(21): [149 207 136 119 124 132]
(45): [149 207 136 119 124 148]
(12): [209 136 139 104 162 124]
which: [149 207 136 119 124 148] | (45)
which: [149 207 136 119 124 132] | (21)

(44): [134 147 161 117 122 117 105 106 131 154 137 104  65 138 125 111 142 150
 139]
(90): [165 125 128  98  98 108  88 139 184 104 120 111 122 119 132 119 111 129
 100]
(180): [128 109 133 120 126 126 130 144 149 124 116 124 121 119 133 128 149 133
 135]
(106): [136 117 150  71  76 145 128 172 155 156 113 143  77 130  77 129 199 162
  98]
(199): [134 147 161 117 122 117 105 106 131 134 119 127 122 119 133 131 148 133
 132]
(128): [ 97  96 150  56  96 116  94 145 198 114 135 126 135 119  81 145 146 112
 107]
(61): [131 156 136 118 140 125 126 103 135 139 116 120 112 122 125 116 133 117
 141]
(20): [118 101 124 131 141 102 131 111 132 107 111 123 157 115 134 141 153 141
 114]
(191): [134 147 161 117 122 117 105 106 131 154 137 104  65 138 125 111 142 150
 128]
(126): [111 130 136 113 141 132 131 112 135 136 119 123 113 123 123 116 122 112
 140]
(22): [146 118 132 129 120 111 123 138 153 126 125 135 126 119 133 138 133 130
 128]
(206): [128 109 133 120 126 126 130 144 149 124 130 137 125 120 128 134 115 119
 128]
next: [111 123 138 153 126 125 135] | [126 119]
next: [121 119 133 128] | [149 133]
next: [135 126 119] | [133 138]
which: [134 147 161 117 122 117 105 106 131 154 137 104  65 138 125 111 142 150
 128] | (191)
next: [113 143  77] | [130  77]

(196): [158 145 123 151]
(121): [ 83 125 106 124]
(60): [163 146 113 107]
(69): [121 121 152  92]
(31): [133 126 128 141]
(62): [137 159 149 157]
(143): [ 83 125 117 124]
(97): [80 86 47 81]
(100): [120 126 135 121]
(58): [121 121 152 129]
which: [158 145 123 151] | (196)
which: [121 121 152 129] | (58)
which: [163 146 113 107] | (60)
which: [80 86 47 81] | (97)
which: [120 126 135 121] | (100)
which: [121 121 152  92] | (69)

(133): [120 141 118 126 138 133 127 126 128 126 149 124 124 149 131 142 144 135
 133 141 141 136 141 130 141 134 136 130 110 128 141 115 138 132 112 128
 104 126 134 118 152 147 133 101 128 116]
(72): [114 131 135 115 135 129 138 106 166 148  82 132 124  83 131 127 105 132
 133 114 140 131 111 128 100 103 132 119 140 128 120 124 139 142 110 135
 147 104 118 152 133 126 101 134 144 120]
(33): [149 142 175 129 153 129 121 120 170 112 126 132 129 117 126 163 142 128
 129 107 147 145 132 128 109 144 124 124 138 128 109 140 126 156 136 116
 110 181 139 153 151 106 155 125  97 119]
(14): [127 129 201 117 103 129  48 127 122 135 114 117  87 108 128 158 121 128
 125 135 129 100  80 128 104 154 123 128 135 128 128 104 138 112 126 132
 141 115 134 115 112  93 120 122 138 152]
(131): [117 138 116 115 109 128 132 138 125 146 104 116 118 111 128 128 119 128
 130 121 117 117 124 129 100 122 125 133 139 130 102 148 128 128 141 129
 134 149 103 149  93 103 134 139 139 147]
next: [141 115 138 132 112 128 104 126] | [134 118]
next: [145 132 128 109 144 124 124 138] | [128 109]
next: [125 135 129 100  80 128] | [104 154]
next: [104 126 134 118 152 147 133 101] | [128 116]
next: [128 132 138 125 146 104 116 118 111 128 128] | [119 128]
next: [ 93 103 134] | [139 139]

(109): [147 191 144  94 112 174]
(52): [191 147  95 149 120 123]
(15): [121 101  95 149 127 123]
next: [101  95] | [149 127]
next: [147 191] | [144  94]

(130): [112 122 162 123 149 163 138 150 139 130 109 141 155 164 149 127 151 131
 159]
(82): [120 123 119 135 131 126 131 139 119 121 112 124 147 132 140 127 133 127
 149]
(7): [129 136 140 137 125 134 167 105 134 126 129 131  56 112 133 148 152 112
  83]
(147): [130 144 156 142 139 141 155 165 169 112 122 162 120 149 163 168 142 136
  98]
(141): [137 117 156 130 123 130  92 135 163 125  98 153  88 112 109 147 121 103
  67]
(142): [134 129 147 116 138 128 138 150 139 130 109 141 155 104 149 127 151 131
 159]
next: [122 162 123 149] | [163 138]
next: [130 144 156] | [142 139]
next: [112 122 162 120 149 163] | [168 142]
next: [138 128 138 150 139 130 109] | [141 155]
next: [140 137 125 134 167 105 134 126 129 131] | [ 56 112]
next: [134 167 105] | [134 126]

(103): [180  68 116 202]
(74): [ 65 188 188 126]
(139): [ 50 132 109  57]
(79): [190 110 126 189]
(80): [ 65 188 209 126]
(10): [170  58 190 205]
(146): [ 50 132 109 165]
(75): [173 184 108  84]
which: [180  68 116 202] | (103)
which: [ 65 188 188 126] | (74)

(155): [177  50 105 121]
(64): [172 124  88 108]
(68): [ 66 227 145 161]
(148): [150 109 132 128]
(86): [177  91 105 121]
(71): [ 62 140 127 156]
which: [ 66 227 145 161] | (68)
which: [150 109 132 128] | (148)
which: [177  91 105 121] | (86)
which: [172 124  88 108] | (64)

(134): [139 130 138 111 167]
(152): [ 96 123 135 145  73]
(91): [ 71 154 172 114 118]
(105): [179 136 120 120 208]
(77): [ 71 154 172 130 152]
(159): [ 92 152 134 137 186]
next: [130 138] | [111 167]
which: [ 71 154 172 130 152] | (77)

(124): [112 166  99 181  91 155]
(35): [101 104 119 129 139 120]
(73): [158 152 118 157  69 145]
(40): [ 40 118 115 119 165 112]
(56): [130 118 117 152 117  69]
(55): [127 145 125 136 133 177]
(42): [130 118 117 152 140 126]
(85): [186 118 117  85 133 140]
(166): [185 104 119 111 144  73]
which: [130 118 117 152 140 126] | (42)
which: [101 104 119 129 139 120] | (35)
next: [166  99 181] | [ 91 155]
which: [130 118 117 152 117  69] | (56)

(13): [108 132 153 202]
(41): [160 122 139 124]
(48): [161 126 144 163]
(5): [149 160  95 163]
(49): [160 122 139 115]
which: [160 122 139 115] | (49)
which: [160 122 139 124] | (41)
which: [161 126 144 163] | (48)
which: [108 132 153 202] | (13)

(112): [130 133 102 166 113 163 143 156 118 138 121 136 147 138 116 114 123 133
 106 105 129 127 140 128 112 142 134 109 144]
(125): [102 166 113 160 143 131 143 156 118 138 121 136 147 138 116 114 123 133
 106 105 129 127 140 128 126 142 134 109 144]
(8): [133 130 102 166 113 163 143 156 118 138 121 136 147 138 116 114 123 133
 106 105 129 127 140 128 112 142 114 170  86]
which: [130 133 102 166 113 163 143 156 118 138 121 136 147 138 116 114 123 133
 106 105 129 127 140 128 112 142 134 109 144] | (112)
next: [133 130] | [102 166]
which: [133 130 102 166 113 163 143 156 118 138 121 136 147 138 116 114 123 133
 106 105 129 127 140 128 112 142 114 170  86] | (8)

(162): [130  94 143 140 136 157 132  82 101 138 146 127 105 133 137 118 140 127
 131 140  81 118 158 103 126  84 118 106 148 126 129 151 160  91 120 170
 129 106 128]
(161): [149 166 160 158 139 138 129 122 101 165 187 169  94 169 149 176 120 188
 124  93 126 109 114 115 135 112 114 145 105 175 126 127 136 112 117  94
 140 117 136]
(132): [123 131 155 141 162 150 140  86 107 173 171 125 114 168 116 122 137 110
 176 122 100 121 188 136 134 131 123 175 117 175 145 128 132  99 128 144
 141  96 151]
(104): [ 83 114 125 108 121 138 137  73 139 133  86 108 115 106  91 157 111 107
 200 140 111 134 192 173 114 153  80 190 126 123 137 111  77  77 157 194
 160 148 143]
(108): [132  86 112  62 121 172 140 135 125 147 113 132 123 167  73 120 188 176
 134 110 100 122 137 136 121 163 167 144 128 146 119 117 110 156 124 109
 120 147 165]
(27): [128 145 105 135 123 175 176 113 108 168 160 137 107 135 114 148  84 112
 139 111 114 131 107 148 131 142  79 154 147 115 118 113  90 113 108 142
 163 125 177]
(123): [125  72  88 107 120 169 160 111 121 124 114  99 142 112 104 146 130 130
 118 163  90 147 126 130 115 124 128  96 179  82 119 137 129 133 114 178
 123 120 154]
next: [137 110 176 122 100 121 188 136 134] | [131 123]
next: [120 188 176] | [134 110]
next: [109 114 115 135 112 114 145 105] | [175 126]

(38): [197 119  89 138]
(47): [104  97 136 163]
(102): [103 130 127 123]
(95): [121  56 111 190]
which: [121  56 111 190] | (95)
which: [197 119  89 138] | (38)
which: [104  97 136 163] | (47)
which: [103 130 127 123] | (102)

(170): [123 120 101 128 126 141 120 130 128 142 116 109 128]
(25): [155 112  70  78 131  99 127 130 130 111 123 136 150]
(39): [149 138 111 126 130 126 131 132 130 106 138 133 163]
(70): [ 97 126  84 120 125 150 149 121 128 112 103 117 132]
(83): [139 118  91 145 131 185 105 130 129  99 149 140 134]
(149): [112  70  78 131  99 128 130 130 128 112 103 117 132]
(46): [130 131  70  78 131  99 127 130 130 111 123 136 150]
(136): [138 136 137 132 129 134 115 131 133 138 145 120 145]
next: [185 105 130 129] | [ 99 149]
next: [131  70  78 131  99 127 130 130] | [111 123]
which: [155 112  70  78 131  99 127 130 130 111 123 136 150] | (25)
which: [112  70  78 131  99 128 130 130 128 112 103 117 132] | (149)

(54): [129  67 123  97 123]
(127): [130 104 102 141 190]
(88): [ 77  87 160 107 168]
(36): [118 141 138 144 157]
(164): [128 133 129 127 129]
(17): [ 77  87  49 140 115]
(145): [160 104 102 141 190]
(189): [ 94 141  97 132 111]
(98): [172 104 102 104 190]
which: [160 104 102 141 190] | (145)
which: [130 104 102 141 190] | (127)

(65): [129 143 125 113 125 159 108 105 121  84 118 125 135 109 124 124 145 127
 114 114 128 144]
(2): [139 137 126 141 139 129 145 165 123 110 157 126 114 132 128 126 112 131
 120 146 127 166]
(3): [129 143 125 113 125 159 108 105 121  84 118 125 135 109 126 126  89 130
 123 150 127 119]
(63): [139 137 126 141 139 129 145 165 123 110 157 126 114 132 128 126 118 125
 115 156 128 205]
(150): [133 132 126 117 131 110 145 129 121 102 135 127 121 124 128 127 125 122
 130 133 126 147]
(117): [143 125 126 134 146 132 122 179 128 150 159 126 110 142 127 125 112 148
 119 141 127 159]
(138): [139 137 126 141 139 129 145 165 123 110 157 126 114 132 128 126 119 120
 120 142 127 158]
which: [139 137 126 141 139 129 145 165 123 110 157 126 114 132 128 126 118 125
 115 156 128 205] | (63)
which: [129 143 125 113 125 159 108 105 121  84 118 125 135 109 126 126  89 130
 123 150 127 119] | (3)
next: [108 105 121  84 118 125 135 109 124 124] | [145 127]
which: [139 137 126 141 139 129 145 165 123 110 157 126 114 132 128 126 119 120
 120 142 127 158] | (138)

(89): [ 80 123  68 126 156]
(120): [181 131  45 200 111]
(118): [146 105  49  65 159]
(53): [146 105 178  66  63]
(16): [ 76  78  82 154  88]
(193): [ 51  85 121  82 106]
(165): [205  56 165 213 141]
(158): [207 131  45 117 151]
(215): [172 138  61 157  57]
(4): [173 158 201  55 159]
(30): [114  58 121 139  84]
(185): [ 50  91  99  53 195]
which: [146 105  49  65 159] | (118)
next: [50 91] | [99 53]
which: [207 131  45 117 151] | (158)

(43): [131  65 151 136 167 110 127 146 160 131 170 103]
(34): [150  80 121  84  62 127 127 127 127 125  31 128]
(29): [128  86  78 134 118 112 129 158 108 132 148  74]
(81): [120  84  62 121  84  62 127 127 127 127 185  93]
next: [ 84  62 121  84  62 127 127 127 127] | [185  93]
next: [146 160] | [131 170]
which: [150  80 121  84  62 127 127 127 127 125  31 128] | (34)
which: [120  84  62 121  84  62 127 127 127 127 185  93] | (81)
next: [ 86  78 134 118 112 129] | [158 108]

(110): [118  83  71 135]
(19): [149  76 157 162]
(154): [100 165 106 157]
(51): [105  51  48 135]
(168): [130 126 135 128]
(157): [126 120 139 101]
(113): [111  83  71 135]
which: [111  83  71 135] | (113)
which: [100 165 106 157] | (154)
which: [149  76 157 162] | (19)
which: [118  83  71 135] | (110)
which: [126 120 139 101] | (157)

